132 179 169  80 170  67
 99  56  89 150 151  77
 94 202 105 197 122 110
122 175 112 171  85 124
 92  82 177 131 162  88
152 162 194  96  92 184
114 134  94  87 135 171
130  81  65  96 152 137
169 143  90 190  67 154
105  46 162 109 177 161
:
170  67 132 179 169  80
151  77  99  56  89 150
122 110  94 202 105 197
 85 124 122 175 112 171
162  88  92  82 177 131
 92 184 152 162 194  96
135 171 114 134  94  87
152 137 130  81  65  96
 67 154 169 143  90 190
177 161 105  46 162 109

103  96 167 131 132 149 162 126 113  92
140 185  58 125  93  82  67 124 128 180
195 115  77  84 125  81  66 114 180 112
104 146 117 120 137 152 148  76 136  98
 80 128  93 199  96  86  91 191 145 100
137 176 135 130  72  93 100 124 120 164
114 193 128 106  95 119 106 104  96 171
139 145 167 159  52  90 128 143 110 161
 74 162 136 146 158 181 174  86 141  85
:
113  92 103  96 167 131 132 149 162 126
128 180 140 185  58 125  93  82  67 124
180 112 195 115  77  84 125  81  66 114
136  98 104 146 117 120 137 152 148  76
145 100  80 128  93 199  96  86  91 191
120 164 137 176 135 130  72  93 100 124
 96 171 114 193 128 106  95 119 106 104
110 161 139 145 167 159  52  90 128 143
141  85  74 162 136 146 158 181 174  86

112 117 183  96  86
145 111 128 119  87
117 155 117 140 139
134 123 129  60 121
126 118 142 109  82
139 170 101 154 166
126 106 204 102  88
173 107  93 135 102
:
 96  86 112 117 183
119  87 145 111 128
140 139 117 155 117
 60 121 134 123 129
109  82 126 118 142
154 166 139 170 101
102  88 126 106 204
135 102 173 107  93

 39 102  95  57  83 126 129  60 120  90 150 117
 79 103 101  86  98 111 126  79 106  96 129 118
:
150 117  39 102  95  57  83 126 129  60 120  90
129 118  79 103 101  86  98 111 126  79 106  96

 49  98 169 195
117 175 146 118
 96 143  94 109
 61 171 126  76
196 164  47  38
113  45  88 105
:
169 195  49  98
146 118 117 175
 94 109  96 143
126  76  61 171
 47  38 196 164
 88 105 113  45

105 125 125 169 132 142 128 100  89 112  99 147 125 142 155
148 125 128 139 102 111 143 152 121 153  88 110 155  75 137
119 130 107 110 131  72 108  95 164  97 131 171 151 205 106
:
142 155 105 125 125 169 132 142 128 100  89 112  99 147 125
 75 137 148 125 128 139 102 111 143 152 121 153  88 110 155
205 106 119 130 107 110 131  72 108  95 164  97 131 171 151

107  68 151 138 150 126 183 175 128  95
179  84 147 126 104 191  77  51 128 234
141 203  65 146 144  66  61 164 177  70
141 126 130 158 108  94 126  93 106 156
131 204  60 122 125  94  73 133 194  61
:
128  95 107  68 151 138 150 126 183 175
128 234 179  84 147 126 104 191  77  51
177  70 141 203  65 146 144  66  61 164
106 156 141 126 130 158 108  94 126  93
194  61 131 204  60 122 125  94  73 133

 29 160 131  77 102
119 123  83 166 185
:
 77 102  29 160 131
166 185 119 123  83
---
 88  92
207  57
143  96
164 181
:
 88  92
207  57
143  96

117 155 113 163
 84 104 155  99
184  61 180  96
135  74 114  30
152 137  50 123
:
117 155
 84 104
184  61

 90  73  79  90  53
122 132 134 133 133
180 103 100 104 141
150 157  49 157  73
128 127 124 128 128
:
 90  73
122 132
180 103

160 144
 35 130
143 133
113 134
:
160 144
 35 130
143 133

 71 210 124 113
 71 185 116 164
 91 197 117 146
 81 187 114 155
 63 201 118 140
:
 71 210
 71 185
 91 197

109 122 129
 21 120 131
171 110 128
112  92 129
 65 125 130
:
109 122
 21 120
171 110
---
115 114 118 192  92 179 156 232
154 134 136 123 121  87 188  62
 86 134 156  81 122 137 106  81
:
 86 154 115
134 134 114
156 136 118
 81 123 192
122 121  92
137  87 179
106 188 156
 81  62 232

190 199 190 191
177 167 190 189
186 219 184 192
189 188 190 185
206 201 198 193
215 235 185 189
201 212 187 191
:
201 215 206 189 186 177 190
212 235 201 188 219 167 199
187 185 198 190 184 190 190
191 189 193 185 192 189 191

 53 137 138 108 130 117 102 108 106 166
 80 123  98 125 137 183 155 191 139 103
 60  54 102 183 112 202  93 181 114 132
 97 178  52  95 134 136 185  60 114  81
166  74  56 166 180  58 124  73 105 199
:
166  97  60  80  53
 74 178  54 123 137
 56  52 102  98 138
166  95 183 125 108
180 134 112 137 130
 58 136 202 183 117
124 185  93 155 102
 73  60 181 191 108
105 114 114 139 106
199  81 132 103 166

217 138  52 118
 49 116  92 215
 67 123  91 205
201 135 167  50
162 149 234 141
 83 103 128  34
 56 121  88 206
 54 123  89 215
 44 116 195 141
 31 122 204 140
:
 31  44  54  56  83 162 201  67  49 217
122 116 123 121 103 149 135 123 116 138
204 195  89  88 128 234 167  91  92  52
140 141 215 206  34 141  50 205 215 118

106  61
 25  44
163 229
:
163  25 106
229  44  61

113 123 156 106 214
111 139 112 126 117
133 133 131 131 126
116 164 115 143 137
 84 113 169 131 168
:
 84 116 133 111 113
113 164 133 139 123
169 115 131 112 156
131 143 131 126 106
168 137 126 117 214

160  63 171 213 174
160 118 202 185 151
113 132  74  71  90
160  50 121 102  86
128  98 145 176 162
 57 114 175 109 210
150  94  79 113  97
:
150  57 128 160 113 160 160
 94 114  98  50 132 118  63
 79 175 145 121  74 202 171
113 109 176 102  71 185 213
 97 210 162  86  90 151 174

 65  79  82 184
129 102 164  94
137 128 123 128
 87 154 141  27
 88 112 101 167
125 104 152 134
 88 174 186 125
:
 88 125  88  87 137 129  65
174 104 112 154 128 102  79
186 152 101 141 123 164  82
125 134 167  27 128  94 184

130 120 128 133 102 144 131 121 144
119 204 100 119 132 103 119 126 147
135 114 131  97 102 150 143 112 135
127 107 144 110 137 150 147 109 107
102 131 118 135 140 119 129 121 128
117 141 144  89 120 122  88 136 143
106 124 118  88 172 114 147 143 143
131 134 104 139 130 100 131 133 123
135 122 126 156 136 113 107 131 102
101 204 101 156 172 115  81 143 147
:
101 135 131 106 117 102 127 135 119 130
204 122 134 124 141 131 107 114 204 120
101 126 104 118 144 118 144 131 100 128
156 156 139  88  89 135 110  97 119 133
172 136 130 172 120 140 137 102 132 102
115 113 100 114 122 119 150 150 103 144
 81 107 131 147  88 129 147 143 119 131
143 131 133 143 136 121 109 112 126 121
147 102 123 143 143 128 107 135 147 144
